Each row is followed by one of two labels, saying whether the row has a hidden trait. Each part has a new trait and two new labels.
In the rows, 128 means zero.
[117  82 151 107  92 193  61 132 127 170 148 157  77 125  85 107 163 115
 189 137 150  81  53 171 141 139 120  95]
R
[129 187 113 170 155  89 176 134 143  85 123  96 140 124 159 155 118 101
  79 100 108 152 182  86 119 128 146 193]
R
[ 74  90 166   1 103  37  80 163 211 210 105 113  90 118 172 190 116   7
 227  20  92  94   1 167 110 116 224 255]
R
[143 151 127 134 104 188 114 121 124 128 157 141  81 115 104 120 153 131
 141 125 154 114  90 148 138 156 126 108]
X
[132 143 102 119 136 111 160 170 104  81 136 131 140 142 158 152 118  58
  83 138 111 174 127 115 141 181 137 137]
R
[144 190 107 168 143 164 157 132 115  79 138 116 114 121 129 134 141 122
  85 137 125 147 174 100 130 142 118 132]
R
[134 157 128  56 115 139 123 124 159 160 131 117  69  83  84 150 120 118
 157  99 155 112  20 165 112 139 156 138]
R
[133 121 115 166 125 156 135 159 100  83 141 144 135 153 134 116 148  86
 114 152 124 134 146 120 154 163 117 117]
R
[160 189 113  68 115 166 146 126 135 122 141 118  66  92  74 146 111 114
 106 107 156 142  51 153 122 163 144 122]
R
[129 102 143  80  95 180  83 147 116 159 153 160  79 124  62 113 157 110
 167 131 153 100  48 166 142 163 118 105]
R
[ 88  82 146 194  91 132  81 144 107 121 148 170 119 186 206  99 222 104
 166 163 107  71 177 109 161 127 113 164]
X
[146 147 103 173 135 176 154 162  82  63 139 141 142 144 139 125 145 103
  71 154 126 162 136 116 152 172 109  90]
R
[127 178 124 121 113 147 138 122 143 120 140 115  85 120 141 133 144 104
 114 113 129 111 126 117 135 139 144 176]
R
[116 131 147  73 114 140  87 100 164 171 132 135  83  96  76 137 129 131
 191  97 151  83  25 172 114 114 166 170]
R
[142 130 108 202 132 171 144 160  77  62 137 142 137 150 152 105 163 104
  83 178 109 140 176  90 150 160  84  77]
X
[124 148 125 116 128 151 101  83 173 159 142 118 106 102 127 123 124 162
 165 105 145  92  86 156 121  96 158 158]
X
[152 178 122 149 115 203 130  96 131 111 141 124  79  98  78 115 143 165
 140 145 152 110 111 144 131 141 129 111]
R
[104 129 145  80 107 141  95 126 158 140 127 136  71 120 123 132 142 104
 183 107 131  95  67 149 129 127 158 179]
X
[124 145 122 172 124 153 135 141 123  97 138 131 112 150 152 124 150  92
 123 131 111 120 169 103 148 147 132 163]
R
[138 137 122 150 105 170 124 143 109 101 155 148 102 131 113 118 137  91
 124 135 136 131 126 133 154 168 125 122]
X
[122 150 134 121 114 151 109 103 155 134 129 121  71 106 135 118 135 144
 155 117 141  92  93 140 128 121 150 162]
X
[141 184 118 188 138 152 161 112 123  96 138 105 110 120 140 129 136 152
  95 140 125 121 158 101 128 127 140 150]
R
[ 97  64 161  63 103 171  46 135 140 184 137 151  68 133  78 113 160  97
 212 136 141  67  33 170 140 130 130 126]
R
[148 157 130  85 108 164 108 134 146 129 135 126  56  88  74 142 135 116
 156 112 152 112  30 161 121 146 137 102]
R
[178 198 106 208 115 228 147  99  89  87 157 144  70 104  39 104 143 181
  81 174 180 143 133 143 138 169 107  44]
R
[157 207 111 131 116 152 156 127 108 109 146 126  84 104  87 134 134 127
 102 131 154 137 113 141 128 151 135 117]
R
[121 170 126 141 126 116 148 131 138 116 137 107 101 127 163 134 145 105
 101 113 112 113 165 107 131 126 143 186]
R
[155 188 120 142 107 195 123 106 125 122 144 129  73  88  50 122 140 169
 130 146 169 126  84 154 127 147 118  54]
X
[141 141 118 150 114 176 130 164 106  66 150 143 101 145 121 119 151 102
 122 143 140 124 138 125 150 164 118 120]
X
[102 114 144  78 110 113  80  99 176 177 143 123 115 131 173 122 165 151
 186 113 138  65  70 136 119  90 158 191]
X
[110  71 150 142 100 204  54 113 134 155 139 160  72 153  90  91 166 127
 199 150 149  70  80 162 147 123 127 119]
X
[116 137 141 151 115 158  95  97 151 142 134 131  97 125 137 107 164 170
 167 133 139  86 109 133 130 112 143 159]
X
[130 150 123 107 122 157 111  84 165 153 141 114 104  96 103 136 108 164
 161 111 128 102  79 147 118 102 158 151]
R
[125 153 123 189 122 161 133 128 123 106 141 134  91 139 133 117 144 107
 124 134 126 120 158 111 145 137 125 152]
R
[125 150 135  59 114 145 105 117 164 135 126 121  85 103 124 132 132 124
 167 104 133 103  83 146 123 117 158 177]
X
[ 96 125 144  23 101 110 101 119 150 155 142 130 124 139 189 123 177 143
 160 110 113  85 117 119 126  99 146 202]
X
[128 147 138  99 114 159 112 123 149 134 133 126  79 116 128 131 136 110
 158 112 138 110  83 141 132 137 152 166]
X
[110 126 137 190 117 155 116 136 116  95 145 142 120 161 158 101 167 105
 138 148 120 113 168 115 156 128 124 162]
R
[156 209  94  72 131 124 156 102 148 138 148  95  98  84 131 150  96 153
  80 109 142 143  90 139 110 132 149 139]
R
[108 149 138 161 111 146 115 119 133 127 140 134 102 144 145 114 167 136
 137 125 129  87 144 103 135 115 148 164]
R
[113 111 155 102 107 168  69 106 152 168 126 135  67 101  80 120 155 142
 204 118 159  73  38 177 122 119 149 145]
R
[119 111 143 145  99 167 102 125 123 125 145 162  93 154 119 115 155  98
 157 126 127  89  78 139 148 147 132 134]
X
[116 121 141 169 106 179  85 106 138 131 129 148  91 127 126 101 165 154
 173 141 143  76 108 144 138 118 135 146]
X
[128 136 129 160 111 174 118 136 115 105 147 144  99 150 128 108 157  97
 135 141 134 116 140 124 150 152 129 151]
X
[137 167 113 166 123 158 137 135 111  95 146 134  60 132 113 123 152 101
 104 136 133 137 151 119 143 157 128 136]
R
[148 170  99 233 150 171 160 138  87  58 143 130 123 135 135 126 151 137
  83 167 127 156 209  98 144 152  92 102]
R
[151 175  90 174 147 132 160 150  98  67 141 130 135 130 126 145 130 108
  66 134 118 175 174 107 131 157 112 118]
R
[140 191 119 194 128 179 143 117 122 102 143 121 111 123 113 122 146 137
 102 144 137 118 149 111 136 144 122 140]
R
[ 99 108 142 108 110 116  84 107 167 163 139 133 110 130 166 120 168 148
 182 114 128  72  82 136 122  92 152 185]
X
[144 182 120 136 120 169 139 129 124 113 137 130  90 118 110 131 138 120
 109 124 138 127 124 134 136 149 136 142]
R
[120 150 136 103 112 145 121 126 156 132 134 134  87 127 140 131 141  94
 159 103 127 101 103 132 139 122 158 176]
X
[162 174 110 125 113 200 147 133  96 119 159 142  85 123  62 126 134 112
  97 142 159 143 123 143 141 175 119  88]
R
[109 130 145  62 108 133  97 120 170 160 124 127  89 105 124 143 133 103
 189  93 136 101  23 147 121 114 165 185]
X
[142 165 106 140 135 124 163 158 110  80 144 136 113 133 141 145 124  79
  89 122 118 160 154 116 139 164 133 143]
R
[104  91 154  54  98 138  67 126 157 182 124 139  68 121 102 132 149  96
 203 104 142  83  19 166 125 122 156 175]
R
[149 158 117  54 108 149 139 153 120 128 162 131  87 112  85 146 125  64
 108 100 134 148  57 143 139 179 138 111]
X
[137 188 123 115 123 149 145 115 142 122 138 108  88 116 135 138 128 147
 113 114 129 120 139 126 127 132 148 163]
R
[150 136 114 220 117 192 131 145  76  71 152 153 108 136 102 102 154 127
  93 171 143 134 149 135 158 181  98  66]
R
[148 140 128 109  89 189 121 154  94 123 161 151  87 121  62 123 141  83
 125 135 142 119  87 151 153 194 114  80]
X
[138 195 112 179 152 116 179 106 127  88 139  90 130 118 156 139 118 157
  74 121 123 139 209  90 120 115 139 153]
R
[116 133 124 217 119 150 119 125 114 103 145 147 108 155 147 106 171 127
 124 153 120 100 194 110 148 127 116 155]
R
[146 173 103 138 133 129 164 157 108  90 143 131 118 129 131 148 131  97
  74 120 128 162 134 116 135 151 133 128]
R
[135 114 131 121 102 171 116 159  90 103 148 162 109 150  99 117 154  80
 137 146 132 119 105 139 156 177 115 101]
X
[149 190 114   1 120 123 146 130 171 149 130 104  67  81 104 163  98 105
 138  80 141 138  27 163 111 152 163 152]
R
[120 140 124   1 105  89 145 183 141 132 144 130  99 137 163 173 116   2
 126  60 104 150  54 124 139 171 182 204]
X
[156 170 134  62 105 200  99 126 140 166 149 121  40  75  10 124 125 131
 157 130 177 109  46 174 125 144 119  70]
R
[126 139 130 186 107 157 130 138 122 115 150 144 100 152 129 116 150  92
 146 128 130 114 129 131 151 152 131 140]
X
[134 148 132  67 112 147 113 134 146 136 137 132  75 109 101 145 137  96
 162 112 135 113  56 143 127 148 153 152]
X
[102  96 136 155 115 144 108 151 133  97 129 151 145 174 175 108 170  77
 148 146 106 107 153 106 163 147 130 141]
R
[159 154  97 182 138 193 157 141  81  60 146 145 106 121  92 123 121 106
  70 150 144 158 150 130 140 182 109  66]
R
[118 134 143  64 116 142  83  99 168 169 128 117  91 105 106 138 135 134
 188  94 144  84  42 166 117 110 164 158]
R
[138 172 118 164 124 165 134 127 126 105 140 133  90 129 122 122 148 114
 119 136 129 120 153 116 137 141 128 158]
R
[134 143 135 119 117 169 118 114 141 124 132 130  90 109 113 123 149 145
 150 113 146 100 101 144 138 131 142 148]
X
[152 191 121 119 112 174 133 121 137 115 141 124  61 100 107 133 139 139
 109 134 154 121  88 140 131 154 143 122]
R
[157 209  96  98 128 139 163 103 148 140 148  97  96  85 126 142 113 163
  87 113 147 145  90 137 117 135 155 133]
R
[157 172 106 138 115 170 152 137 103  91 156 141 101 122 100 131 131 104
  89 137 146 155 114 130 144 172 127 110]
R
[162 215  94 130 150  96 199 127 103  86 131 108 119  99 113 164 104 130
  41 108 128 182 136 110 101 149 128 141]
R
[156 163 119 132 113 187 133 123 119 112 147 136  68 102  67 128 142 132
 110 141 164 129  92 141 132 166 128 114]
X
[139 117 133 129  90 197 108 138  94 118 161 177  79 134  77 107 156 111
 139 145 147 113 105 150 148 173 113  91]
X
[126 129 134 110  97 179 101 120 127 140 148 147  91 127  90 122 150 111
 158 128 140 113  79 148 141 159 134 133]
X
[139 204 109 137 135 139 138  88 151 135 151  83 113 104 149 130 116 176
  95 124 137 124 169 109 113 107 136 138]
R
[141 184 120 139 121 190 130  99 129 121 142 117  83  93  94 117 137 167
 127 139 157 114 107 141 125 136 135 116]
R
[128 128 124 191 116 184 107 127 107  85 146 145 106 152 120  99 162 111
 146 153 129  97 255 118 156 151 116 124]
R
[132 175 119 175 125 164 141 128 127  97 141 124  93 128 125 121 152 118
 113 140 129 117 173 114 141 134 127 154]
R
[159 171 113 183 117 233 124 107  92  74 144 149  83 130  60  96 159 168
  97 184 165 120 135 127 151 149  87  76]
R
[156 189  98 147 133 153 164 138 102  86 148 130 108 123 110 139 138 122
  71 134 141 158 140 125 140 168 125 121]
R
[168 198  92 192 154 134 175 135  87  59 139 126 127 119 103 144 112 138
  47 142 134 184 171 105 125 158 108 100]
R
[135 164 119  81 118 143 131 143 146 132 141 126  77 113 110 151 135 102
 145 106 140 128  67 138 127 152 149 157]
X
[153 171 117 126 113 191 119  75 142 140 151 119  76  71  41 121 117 194
 145 136 174 106  75 174 115 129 132 101]
R
[135 181 130 128 112 148 131 125 143 112 140 130  88 122 124 135 140 101
 130 118 139 120 126 127 134 144 142 163]
R
